Each row is followed by the band that its hidden value falls in (each part has its own value, ranges and names)
[  93 -173   37   67   64 -310  273   10   56  271  294  269   12  104
 -150  159  -51  -25 -136  -53  470  306    9  190  -89 -118 -184 -341
  185 -182   12  192 -169   98  -96  258  150  -20   55  -85  -59 -162
 -200  -85] -> gupok
[  20  409   93  107  -80  359  -24  151 -244  188  -81   11  -63 -221
   -5  254  416 -175  -54  -13 -275  285  209   20 -210 -240   50  -52
   83 -129 -118  191   -6 -102   -5   12  218  240  149 -129   69   85
 -189 -289] -> bomo
[ -56  -18   66  113 -147  151   56  126  296  221   15  -21   73   33
  -87  157  -66  244  -64  119 -194  302  394 -305  -35 -172   62 -246
   43  -54  -49 -113 -123  153  168 -150 -102 -119 -103 -137   75   61
   75 -254] -> koved
[-202  247 -136   43  160 -396  -38  -32  109   92  256  -59  -67  300
  123 -120 -332  141   96  126  222 -253 -146  171  131   47 -101  111
   94  199  135    7  -74   42   82   81   -3  263  -74  303   94   -2
  123   11] -> zop
[ 386  -25   79   -6   53  -90  286  372   47  218 -227  215  -18   52
  137   62  273  129 -346 -173   56  409  -80  -22 -165 -355 -225 -233
 -213 -178  -20  111   78  192  207  171   78  -32  203  -44  113 -100
 -134 -315] -> Gof
[ 178  375   25  127  125  -37 -274  -40 -209  -34 -262 -193  -16   51
  113  142  147 -350  134   40 -134 -189  -93 -240  124  -42    2  261
   61  -91  -52  -83   -5   42 -263   25  336  132  196   74   30  156
   47  -81] -> Fuzud
[ 265  214  316 -119   58  -28  -37   16  -17   49  367   44  -90  171
  117  140    9  -14   90  -79  142  176 -307   84 -125 -169  176 -286
  370  272   -8  286   98    0  352  143  258  331  -77  -61    2  301
  -24 -122] -> koved
[-276   72 -300 -165   13 -354  102  -34  286   61  177  112  -37  436
 -106  -53 -599  233   83  243  132  -83  123  192  159  142  -15 -222
  162   92  122  -56 -177  -38  300  -82 -192   67 -201  151   25  -53
   26  156] -> zop
[-156   27 -369 -138   88 -141   66  -50    0 -127 -399  173  -28  302
  -63  111 -223 -160   17  146  291 -439  204   26  320  -81   59  154
 -264 -149  119 -157 -222  139  155  -14  104   64   68  290   80   26
  -21  117] -> Fuzud
[-649  161  -61   26   68   30  -21 -252  312   34  255  -30  -29  252
 -244  242 -495  -44  237  207  210 -248  634   26  234  204  281    3
  129  215   68 -154 -331 -137  152 -232  -52   84 -327  172  -56  144
  -18  121] -> dokis
[-185  132  319 -307  111  130  193  -65  226   16  280  188   31  -44
 -240  423   -5 -141  106   41  -17  260  544  114 -161 -208  296 -330
  152   79  -95    3  -50 -372  214 -160  -67   71 -385 -217 -124  354
 -378  -65] -> Gof
[ 338  120 -123  282   51 -252  -62  289  212  209 -310 -181 -172  329
  456 -447  -47  221 -189   14  -70 -179 -396 -210    2  -68 -325  224
 -110  215   56   -2  133  345  -29    3   85   36  253  257  190 -145
  408 -166] -> gupok
[ 352  345  307  108   46   17   76  316  -89  189   25  -56  -76 -270
  194   47  559   -1 -219 -221 -202  380 -239   -6 -394 -411 -171 -241
   62 -108 -124  287  156  -73  -37  115  240  140  132 -170  126   18
 -140 -437] -> koved
[ -15  291  176  270  -19  190    4  203 -127   89 -103  -92  -38 -370
   46  160  470 -155 -169 -192  -38  118  129  -58 -188 -321  -32   49
 -120 -215 -136  167  -21  -46 -158   79  251  161  129  -29  139   50
 -121 -379] -> Fuzud
[ 332  164 -144  199   39 -284 -257   13  -35  156  -58 -176   13  224
  185 -129  -38  -26   69  167  -74 -120 -407 -260  107  -34 -222  115
  251  -47   51  -48  -32  331 -263  112  224   77  243   64  106  -54
  305 -102] -> bomo
[  69 -161  106 -238   74 -322  109  -96  355   84  422  143  164   34
 -180  111 -156   68  108  230   76  127   94  -10 -106 -294    3 -316
  321  -51  -12  -89  -72  -39 -108  -20 -155  -41 -322 -237  -43  191
  -62  -58] -> bomo
[   6  472  390  219   44  100 -128  123   48  130  279 -269  -63 -272
  105   99  299  -76   11 -136 -262  231    6  -75 -285 -145   20  -86
  248   95 -157  180   88 -232 -138  -32  163  215  -87 -130   60  183
  -52 -334] -> Gof
[ 361  120  -62   43  -51   47  -77  273   52    5 -571  -51 -138  287
  352 -235  -35   67  -91   60 -222 -128 -132 -213   42 -161  -21  295
 -217  180  -61  -62  242  180  164  -86   48   88  187  158  106  161
  243  -75] -> gupok
[-238 -186 -218 -155  -30 -123  323  159  194  122   21  327  115 -121
 -100   -6  -31  162 -150  227  110   15  430  247  -74 -440  -98  129
 -285 -195   -6 -101  -26   -1  -17   52 -386  138 -165   49  124   81
 -153 -133] -> gupok
[ 378   87  -23   99   -4 -178 -278   84   92   59  -22 -169   21  343
  305 -156 -201  132   92  140  -82 -107 -412 -326  172  -52  -31  188
  168  199   50  -90  122  409  110  107   75  207  113  136  146  211
  418 -107] -> Fuzud
[   3   21  271  -46  -34 -169  260  144  171  155  180   90   80   57
 -133  307 -109  329  -93  -64   -5  545  274  -84 -107 -214   17 -564
   -8 -153  -70   -7  -57  -60  336    4  -77 -174 -191 -169   -8   49
 -213 -243] -> Gof
[-164  222  102  262 -106  155 -191  153  221  -65  -81 -253 -167   45
  253 -270 -161  144   17  -19   -5 -319   18  -81    4  -92  181  370
  -65  400  -92   70  135  -12  135 -144   29  287 -105  238  133  271
  327 -120] -> Geg
[  57  483  179  102   67  136  -91  259   42  148  179 -133 -139 -235
  269 -167  352  -79  -73  -69 -282   87 -149  183 -348 -216  -73  199
  163  242 -112  263  240 -221 -100   16   32  466   -8   -2  140  179
   -7 -287] -> zop
[ 104  163  124   97   42   46  143  126  -42  113  -41   90  -63 -185
 -124  244  341 -275 -186 -219  113  274   91   54 -206 -170  -74 -321
  102 -285 -102  242 -135 -116 -123   79  324   -3  125 -172    5  -96
 -286 -215] -> Fuzud
[-183  174  106 -122  152  -58  108 -130   75   42  240  127   24  -97
 -286  359   55 -347   79   14  127  114  348  160  -98  -68   79 -250
  244 -158  -62   61 -199 -309 -172  -29  123   54 -168 -165 -106   93
 -361  -19] -> Gof
[ 142 -138  154 -278  -84  -45  331  201  321   23  -10  246   41  -24
 -163  163   12  189 -168  -17  -43  390  251   -5 -233 -399   70 -587
   -1 -167 -104   50   -6 -128  316 -116 -125 -171 -239 -287    5  119
 -226 -170] -> koved
[-183  266  235  -45  -77 -217  -79  -52  120 -214   53 -194  -21  112
 -106  122 -418  154  214   37 -103    9  179  -79   38   -4  249 -244
  113   45 -164  -62   23 -371  176 -210   -5  -68 -342  -44  -85  289
  -51   43] -> zop
[ 149  471  308    1  -45  166  -77  124 -202  -54 -325 -160  -92   90
  104  303  111   38   66  -82 -341  207  118 -261  -26 -176  224 -209
  -86    1 -135    5   97 -139  368 -141  268   -2   21  -43    6  258
 -102 -203] -> koved
[ 167  143  -23  286   -6 -388   68  261  104  376  482  -47  -50 -113
  158 -291  128  221 -228  -72   81  309 -477  225 -314 -137 -452 -197
  347  -62   -5  353   31   93 -254  290   32  236  115  -46  173 -269
   79 -307] -> negu
[ 283  392  -59  246  287 -124 -103  100   57  401 -136 -166 -135  329
  288  -30  212 -110  -82   11 -136   16 -243 -252   17   82 -330   24
  141  121  148  -14 -105  301 -133    8  337   16  350  143   99 -265
  161 -212] -> koved
[ 183 -381  -36  126   54 -320  215  183  485  340  317  191   38  123
   72 -272 -107  241 -241   39  384  146 -156   64 -134 -231 -298  -53
  140   95   54   88  -23  323 -137  174 -137   27  -20  -11   83 -135
  176 -176] -> negu
[ 361 -232 -149  -46  146 -260  320  267  190  208 -138  321  -18  106
   90  -81  219   -6 -369 -109  381   96 -217   91 -104 -352 -329 -163
 -133 -196   96  131  -69  326   15  233  112   -3  221   35  142 -222
  -51 -202] -> Fuzud
[-167   90  109 -105   46   37    5  -30  221  -14   82   59 -102  383
   72   38 -405  125  144  104  186 -144  201   57  130  -25  295   99
   17  452   24  -23   40  -28  442 -113  -33  221 -227  196  -35  330
   82   68] -> Geg
[ 339  251  -82   98 -159  116  -40  379   67   53 -479 -105 -206  219
  325 -231   72  229 -207  -63 -278   29 -261 -198  -77 -172  -53 -111
 -101  101  -25  138  130  196  400 -102  158   70  220   89  213  -22
  250 -212] -> bomo
[ 460  -38   41 -125  110 -135  146  361  179   59 -285  143   30 -126
  222 -183  354  -39 -259  -30 -143  105 -164  -14 -245 -493 -243  143
 -191 -106  -97   -6  263   46 -164   69  -95   73   86  -82  128  108
  -35 -253] -> dokis
[ 306  254  -67  219 -114   17  -37  223  -34  213 -290  -59 -199  303
   82  -42  -65   -4 -146 -102 -163  338 -173 -107  -55  198 -138 -300
  241  -29  -73  214  -26   59  115  -28  301  -67  306  -66   -8 -233
   38  -64] -> negu
[-145 -154 -110  120 -147   59   51   -9  330  162   50   98  -64  356
 -150   34 -463  105   -5  109  219   88  300  -67  127  159  123 -180
  207  138    3   20 -207  144  214 -104    4  -46  -67   11  -46  -21
  119   67] -> negu
[  11  409  115 -127 -117  136  -53  -25 -421  -75 -243   28    3   97
 -126  492  -15  -68  181   79 -244  246  268  -85   82 -142  278 -241
    2 -216 -116   -8  -24 -174  328  -33  231   64   27  -86  -56  261
 -264  -65] -> bomo
[ 333  101  130  220  112 -303   49  300  -92  238   69   -7   45 -124
  289 -126  310  141 -213 -112   92  204 -376   25 -160 -389 -351  195
 -112 -101  -35  114  193  213 -207  347   73  214  213   78  168  -24
   46 -380] -> zop
[ -59  369  309  369 -119  264 -197  127 -181   38 -222 -266  -67  -57
  124  166   61   36   47 -103 -174  125  218 -260   27  -89  191  228
 -120   81 -196   12  101  -46   57  -52  225  112   74   70   18  242
   60 -245] -> Geg
[ -57  389  -81  223   15 -137 -111   23 -394   77 -161  -78  -29  120
   15  217  -42  -93   51  -15   56   54   -7    6  175   57  -66  105
  -36 -217  -20   37  -93   34  -31  182  288  153  251  174   35  -54
  -89  -86] -> zop
[ 323  260  349  155  -99  129  -36  234 -316   73  -20  -39  -48  -33
  210  218  264  124  -89 -226   29  343 -236 -113  -92 -336  108 -134
  -39  -13  -97  256  158  168  373  255  337  263  177    3  119  230
  -15 -369] -> koved
[ 356  136  122  179  -13 -426    8  202   29  275  387  -94  -16  133
  237 -138   12  404 -117  -61   84  300 -604  -38 -153 -220 -283 -373
  278   10   59  243   50  289  139  283  150  137  102   -5  178 -114
  194 -325] -> bomo
[-121  270   92 -407  164  132  161   53   69  -69 -166  186  -58   68
   76  172  108  -29   81  172 -139 -174  371  144  -77 -447  239  103
 -260  203    6  -99  114 -236  355 -199 -104  232 -241   92   38  401
 -204  -74] -> bomo
[ 633 -221   10    2   65 -373  118  202   66  372  106  196  122  289
  198  -37   60  282 -165   92  126  387 -444 -169  -40 -345 -334 -198
  122  -83   99    8   71  553   60  330   47   -5  236  -71  105  -85
  157 -270] -> bomo
[-368  304 -320 -157  -38   19  -95  -71   30 -138 -180    5 -115  256
   20  -53 -381  -76  208  321 -106 -470  301  160  193   41  206  308
  -55  175   26 -110  -33 -168  181 -196 -124  320 -150  273   64  257
   54  189] -> gupok
[ 103 -182  133  129   93  246  168  168  345  299   40  176  -40   61
  115   44  220    4 -227  -69  303   70  184 -109  -89 -318    9   70
  -83  218   59   72  -67  357  139   49   98  122   56   53  107   64
   99 -294] -> koved
[-263  176   61 -140  -11  159  162   12  -93 -143 -348  160 -121  149
  -69  274 -140  -78   45   10  134 -132  515  119   99 -175  320   58
 -337   47  -77  -24  -19 -230  375 -138   83   92 -116  161  -54  277
 -243   45] -> gupok
[ 151  -37 -172  326  -39 -364 -115    3  115  295  128  -89   16  362
   20 -102 -356  138    1  119  156  126 -230 -181  160  204 -254  -84
  331  -49   53   -7 -164  350 -182  145  130  -61  190   50   18 -236
  260  -31] -> negu
[-387  122  129   26  111  104  331  110  293  205  160  173 -117 -107
 -150  142   94  -19 -172 -102  209  155  525  284 -233 -170   20 -185
  -63   73  -43  158 -151 -294   69 -128  -17   42 -196  -12  -22  -58
 -307 -158] -> Geg
[ -73  477  492   70  204   21  -42   50  121  165  369 -200  -14 -256
   73  173  288  -86   89  -50 -288  246  187   -5 -316 -210   29  -22
  196  182 -149   50  132 -380 -201 -100   29  174 -237 -147  -29  269
 -184 -300] -> dokis

Next part:
[   3 -150  141   75  -73  -47  201  -35  -87 -112   33  191 -239   52
  -81  152   12 -136  -40  112  -67 -151   87  152   78  -12   49  -31
 -119  -15  -56   21  153  -89  -95 -153   31  197    1  135   -8   57
 -172  169] -> [110]
[ 418  -94   52   32  207   98 -146 -169 -163  171  257  -50 -157  153
 -270   11  -18 -136 -143  -16   99  167  -81 -268  420  -63 -240   71
  175  254 -192  -10   39 -325 -275 -176  180  208  103 -135    6 -147
  -14   82] -> [91]
[  59  -74  142   25 -160  139  -71   18   81 -301   87  148  -60   72
   55   66  -47 -192  -41  135   16  -49  141 -183 -186  146   25  -32
   81   58  -33  -35   26  143 -143  -23  -34   88 -106  219  138   97
  -90  196] -> [106]
[ 104  -41   -2  -13  -21    3 -137  110   20    1    6   39   39   33
  305  -48   -6  -38 -108  -12  112 -124   29  328  -22  102   44  234
  -88  156   88   72 -163 -264 -138   51   51 -138   -1  191  163 -122
   94  137] -> [94]
[ 421  -68   45  -48  183  -22 -249 -221 -141  196  224 -106 -157   99
 -298  -90  -67  -93 -136  -98  149  136 -113 -239  456 -137 -284   70
  205  264 -221    3  -98 -302 -280 -107  209  153   86 -116  -31 -224
  117  103] -> [85]
[ -16 -182  -74  -61   91  -90  -36   41  -80   44   47 -185  -95  117
    7  -71  116  180  -73  -99   85   21 -105  -45  161   15   64 -173
   33 -145   63  251  -98   21  182  -68  -15 -223  197    8 -263  142
  -21 -105] -> [110]
[ 374  -98   68 -121   72  -45 -191 -206 -113   63  108   35   21   42
 -194  -41 -197 -266 -100 -158  222  -36  -22 -269  320 -200 -181   13
  234  264 -230  -33 -199 -214 -303   -6  148   -9 -120 -125  101 -143
  142  197] -> [97]
[ 124  -85   97   -5   89  370  395  -65 -125 -250 -158  273   32  251
  -36  313    4 -276   10   68  -24  -14  118 -247 -249 -287  275 -253
   28  -89   26   64  341  182  351   93  -63 -207 -253  -79  245  477
 -192   64] -> [110]
[ 318  -76   77  -67  112  -59 -144 -105 -165  129  188 -116 -106  130
 -153   72  -59  -81 -164 -121  116   42  -54  -30  303 -117 -189  -13
  119  123  -50   48 -147 -176 -174 -133  189   61   70  -66  -88  -62
  -57   39] -> [94]
[ -51 -259  -65    0   62  -61  -46   82 -117  -77  177 -127  -42   94
  164 -125  -35  -47   34 -135   72 -163   23  -43  -34  -82  150 -138
    9   25    3  173  -79 -101   -3  -29   42  -86  140   75  -27   88
 -117   42] -> [100]
[  32 -133  -75   44  134  127   14   52   50   -9  121  -26  -98   93
  221 -144   79  -24   29   39   -2  -12   47   76  -99   20  134  222
  -50  161  -13   62  104 -282  -89   97   41    7   77  182  149  -97
   60  192] -> [97]
[  -1 -223  -50 -104 -129 -210 -113   79  -94  -78  -19  -80  -87   55
   49   80   14  -26  -56  -95  134 -133  -45   89   56   12  107 -106
   14 -142  -28   52 -249   28  -18  -10  -19 -114   71  100 -154  116
  -34   28] -> [94]
[ 223  -47   53   25  146  205  130 -118  -92   69   79   55  -52  208
  -23  105   97  -97  -76  -11   12  103  -52  -76   32 -161   23   -1
   46   62  -35   61   97 -175   77   10  108  -71   10  -17  126   77
  -85   71] -> [91]
[ 113  -39  144   43   15  284  316  -83  -27 -127  -70  203   24  204
  -71  272  134 -140 -106   88    9   93   65 -167 -112  -88  126 -167
   41  -80   66   84  203  122  232   -8  -22 -183 -180  -17  102  314
 -167   36] -> [91]
[ 442  -77   79  -41  131   -2 -241 -194 -154  188  238 -107  -89   75
 -278  -19  -59 -139 -154 -137  191  126  -77 -198  415 -138 -264   61
  213  272 -198  -28 -150 -318 -308  -98  220  124   34 -121    3 -205
   61   77] -> [85]
[ 382  -84   89 -142  203   24  -91 -204 -161  176  168    7   -5  119
 -139   68 -162 -171 -159 -147  118    8  -37 -231  397 -173 -254  -28
  233  139 -163   16 -162 -191 -250 -127  181   -6   50 -183  -25  -67
  -20  120] -> [99]
[ 262  -67   90   29  -63  -54 -192 -139 -151   12   88   45 -181   95
 -182   31  -36 -152  -94   -7   90    5 -103  -46  189 -126 -115  -12
   58  119 -197  -49  -98 -166 -151  -70  145  157   47   55   78  -82
   11  110] -> [106]
[ 199 -135   24  -22   -7   68   13    5 -138 -142   13  -20 -140  137
 -128  165    6 -186   -2  -23   86    9   31  -37  -60 -173  140  -51
   22   49  -42  -24   91  -37   40   69   34   38 -119   34   88  159
  -69   61] -> [105]
[ 116  -90  -50    9  255  -99 -177  283 -315 -121  317   57  -97  178
  497 -339 -232   84   71 -140  -69 -502 -174  446  270  282   28    2
 -323  300  336  611   26 -590  110 -305  -33 -138  374  168  179   11
 -267  -70] -> [99]
[  85 -101  116   40 -181  108   -2  -23   20 -237  -24  205  -62   88
  -61  156   28 -189  -81  147   59   -8   60 -196  -55  119   44  -78
   70  -19  -85  -44   31  118  -67  -47  -64   25 -116  125   90  146
  -65  140] -> [97]
[ 126 -103   72  155 -191  264  113   36  -24 -189 -173  191  -69  108
 -150  317  242 -172 -110  219  111  166   63  -73 -139   50  211  -13
  -21  -52  -56 -120  205   53  103   49  -84   -9 -202   78  162  226
  -42   14] -> [100]
[  45  -58   -8 -233   23  -91   60 -112  164  -66    9    3 -200   60
  -15  -96  115  134   49  -33  -28   10  -92   -1   66  112   19   93
   53  -75  -17  134  -56  -25   68  142  -80 -144    8  229 -125  -12
  149  199] -> [85]
[  49 -117   -7  105  180  257   99   65   42   62  130   -4  -29   92
  190  -40  151   29  -77   86   -2   80  100   38   -9  102   74  169
  -28  111   51   94  164 -244  -67  -28   40  -32  107   88   79  -38
  -38   79] -> [106]
[ -23 -179  -29    3   -4  -74  -86   -8 -115   11    0    5   85   93
  133  -94  -31  -30 -102 -109  150 -131  -70 -110   91  -92   57 -215
   58  -55  -41  185 -221   -8   63  -65   37 -274  115  -20  -34  102
    1    2] -> [97]
[ 169  -57  -86  118  135  145 -175  212 -201 -138  178   96 -180  205
  339 -209   27   50   85   56  -67 -177 -200  278   51  254  134  131
 -265  237  141  326  182 -516  164  -93  -64  -22  289  239  320   18
 -130  -37] -> [106]
[ 457   27  142   20   66  -32 -259 -251 -193  320  150   44 -121  106
 -177   81  -61 -139 -264  -41  112   90 -158   47  457 -163 -372  141
  116  203 -249 -110 -239 -376 -355 -177  317  191  154  -69   64 -289
   45  124] -> [99]
[  37  -62  215   15  -70  -63  129  -28   14 -209   24   92  -79    8
 -190   50  -74 -110 -119   38   81 -108  195   -9   79   12  -18 -130
   -8  103  134  171  101  128  -48 -142    8    1 -257   61  -81   92
  -49  110] -> [88]
[-224 -298  132  189  -32 -449  482  111 -237  -60 -188   36 -201 -120
 -382  119  -34  -69 -174   -4  169 -350  306  520  379 -225  208 -213
 -365   56  252  324  289  -68   21 -335   38   40 -306 -133 -364  109
  -62  -19] -> [99]
[ 105  -22  139  -63 -165   97 -251   17   69 -371  197   28  -85  140
  127   -8 -150 -193   16   45  -11  -73   82 -231 -319   82  -16  -87
  142   71   -9  -16  -99  234 -111   38   16   97  -55  298  161  117
 -125  203] -> [110]
[ 166  -59  -50   13   90   31 -216  166 -188 -251   69  209 -144  171
  256 -203 -185  -59   63   71  -29 -302 -143   98  142  241   58   23
 -178  216   88  318  122 -299   80 -141 -121  -41  163  164  260   74
  -45   57] -> [105]
[  48 -112   -5   51  240  179   84  -31   24   50  180   -3  -98  102
  216 -135  -33  -93   12   35  -68  -40  139   28  -95 -141   51  198
  -14  200  -54   30  160 -260 -174   49  149  106   90  121  169 -128
   10  264] -> [88]
[ 401  -90   63 -144  129 -158 -296 -193 -185  234  246  -90  -90   66
 -117  -41 -191 -141 -144 -205  145  -47 -116  -57  457 -161 -318   73
  193  213 -222  -24 -331 -340 -393 -123  254  111  149  -82  -36 -254
   40  152] -> [99]
[  37 -248  -58  -13  309  285  228  -71  129   58  198 -102  -49   64
   76  -38   31 -178   39   20   -6  115  304 -277 -147 -205  120  223
  172  170 -159 -132  240 -152 -304  161  120  134  -51    5   71  -90
   51  336] -> [100]
[ -29 -207  -38  -13   80  -41  -28   27  -92  -45  118  -68  -41  100
  112 -121  -24   -3  -13  -92   61 -120   -8  -93   49  -54   84 -152
   30   -9   -4  197  -66  -50   35  -59   26 -125  141   41  -62   91
  -65   36] -> [85]
[-167 -456 -179  331   28   62 -155  291 -392   77   40 -133  104  123
  192   17   99    1 -191    2  224  -77  -28 -178  174    5  230 -412
  -35 -182  -55  183  -73  -46   96 -350    2 -166  441 -215 -152  295
 -267 -348] -> [88]
[ 143  -89  -36    1  155  183  -41   97  -16    3   33  168   28   90
  299  -49  -36  -52  -81   86   29 -102   24   63  134  213   13  200
  -39  148   23  118   48 -298 -130  -68  -40 -108  107   65  173  -39
   30  131] -> [99]
[  25  -58  167   13  -46  -37   31  -22  -15 -260  199   15 -180  114
  -21  -40  -84 -109   12    2  -46 -138  104    8 -133  -41   21 -117
  -29  111  102  160   83   62   -9  -72   67  115  -76  221   35   83
 -167  158] -> [85]
[ 142  -92   78  -13   13  139  130  -26 -112 -217  -77  131  -82  178
 -124  191  -36 -193  -40   61   39  -22   68 -165  -62 -141  130 -174
   28  -17   14   64  187  139  154   -3  -31  -57 -171  -16   82  292
  -93   61] -> [105]
[ -29   -9   75  116  141  163  129 -171  131  144   36  101 -109   98
  129 -102   80   -2 -127  166  -94   81   96   11  -64 -144  -56  174
    0   67 -106  -14  114  -87 -131   11  186   80   96  144   83 -167
  120  291] -> [106]
[-194 -255  190  204  -42 -331  589    7 -199   84 -228  238 -204  -76
 -362  297  106   -2 -288  138   65 -240  212  470  543  -37   63 -182
 -325 -133  152  245  269  -76  -10 -470   13   50 -125 -153 -423  116
 -150  -17] -> [94]
[  47 -150  -15 -208   83    5  122  -54  115   -5    7   17 -122   49
  -35   35  129  123  -29    1    3   54  -29 -144  208  207   -4   21
  120 -161  -33  112  -21   19    7    4 -126 -163   72   69 -237   80
   43  106] -> [110]
[ 192 -111   94  -31   78  193  152  -87 -103 -118   14  113  -33  157
 -135  180  -10 -187  -53    5   49   30   65 -255   24 -139   61 -157
  109    7  -44   47  145   48   77  -20    5  -66 -123  -71   70  231
 -120   62] -> [88]
[ 236  -41  119    6   22  152   48  -47  -95  -65   37   32  -14  124
  -66  155   -4 -185  -86  -38   96   29   72   -3  -60 -186   51  -24
   41  120   20   13   50  -67   16   45  102  -46 -166   12  157  100
  -71   65] -> [110]
[ 129  -56  -36  -21  277  108  -22   43  -93   26  134  101  -76  180
  285 -160  -84   36  -33   24  -71 -148  -69   76  186  116  -34   93
  -79  142   82  280   93 -307    6 -133   15  -89  237   65  105  -15
  -45   98] -> [99]
[ 158  -35   -2   52   63  121 -128  221  -93 -180  133  151    3  122
  323 -170    4   44   -8   20   40 -199 -107  212  119  403   76   88
 -183  238  248  389   67 -397  108 -134 -134 -212  107  186  241   44
 -100  -44] -> [97]
[  82  -98   61  137  -63  419  345   40  -68 -369 -207  250  -53  235
  -90  346  168 -277   25  210    9   96  144 -172 -414 -169  408 -150
  -61  -57   41  -31  464  181  366  159 -121  -86 -332   52  313  471
 -149   42] -> [100]
[  30  -38   -9 -223   57 -169    9  -93   93   44    4  -17 -171   94
   93  -73   46  154  -40  -53  -38  -58 -114  138  129   59  -55   79
   15 -111   19  157 -170  -33   29   47    6 -154  122  192 -178  -38
  112  178] -> [94]
[ -50  -73  156  126 -110 -195  180  -10  -61  -80  -79   95 -230   -1
 -198   37   72   11 -124   86   40 -123   73  336  149  -35   56  -52
 -219   39  117  187  139  -54   52 -157   43   58 -122  129 -114   12
   -6   62] -> [88]
[  18 -134  -11  -31   -3   -6   38  -26    0   -8   47  -12 -106  110
   46    1  141   49  -37  -14   26   14  -73   -2   31   37   72  -28
   14  -82  -22  106  -54  -66   66    8   -2 -112  104  124  -65   63
  -27   63] -> [97]
[ 136  -78  -14   92   77  372  190   10  -64 -126 -217  177   -4  199
  -26  205  128 -156  -65  171   60  136   64 -171 -161 -144  252  -40
   -5  -23  -19   -3  317   58  253  116  -64 -160 -168  -46  223  292
   30   27] -> [110]
[  53  -90  -15    5  158   75    9    7   24  -90  177  -18 -117  125
  169 -191  -41  -58   51   -2  -32  -84   56   10  -89  -37   75  115
  -31  206   37  151  118 -199  -57   49   62   22   30  173  140  -56
   17  212] -> [97]
[ 408 -201   37 -160  224  -32 -129 -105 -221   65  274 -144 -119  134
 -305  114 -165 -182 -111 -160  149   37    7 -342  467  -83 -216  -90
  262  152 -126   31  -62 -146 -287 -201  118  134   42 -226 -179   17
 -115   44] -> [94]
[ 136 -152  117  -71 -143  142 -107   41   34 -417  150   77  -77   83
  -41  120 -140 -303   41   64   51  -63  186 -370 -208  104   61 -102
  183   77  -74  -87   46  213 -186   18  -76  141 -183  161  123  191
 -148  201] -> [88]
[ 431  -26   83 -100  110 -153 -332 -235 -162  159  185  -77 -178   80
 -284  -88 -200 -150 -142 -123  149   22 -117 -137  447 -202 -331   64
  183  275 -230  -23 -205 -250 -338 -104  246  188   47  -74  -16 -255
  149  167] -> [105]
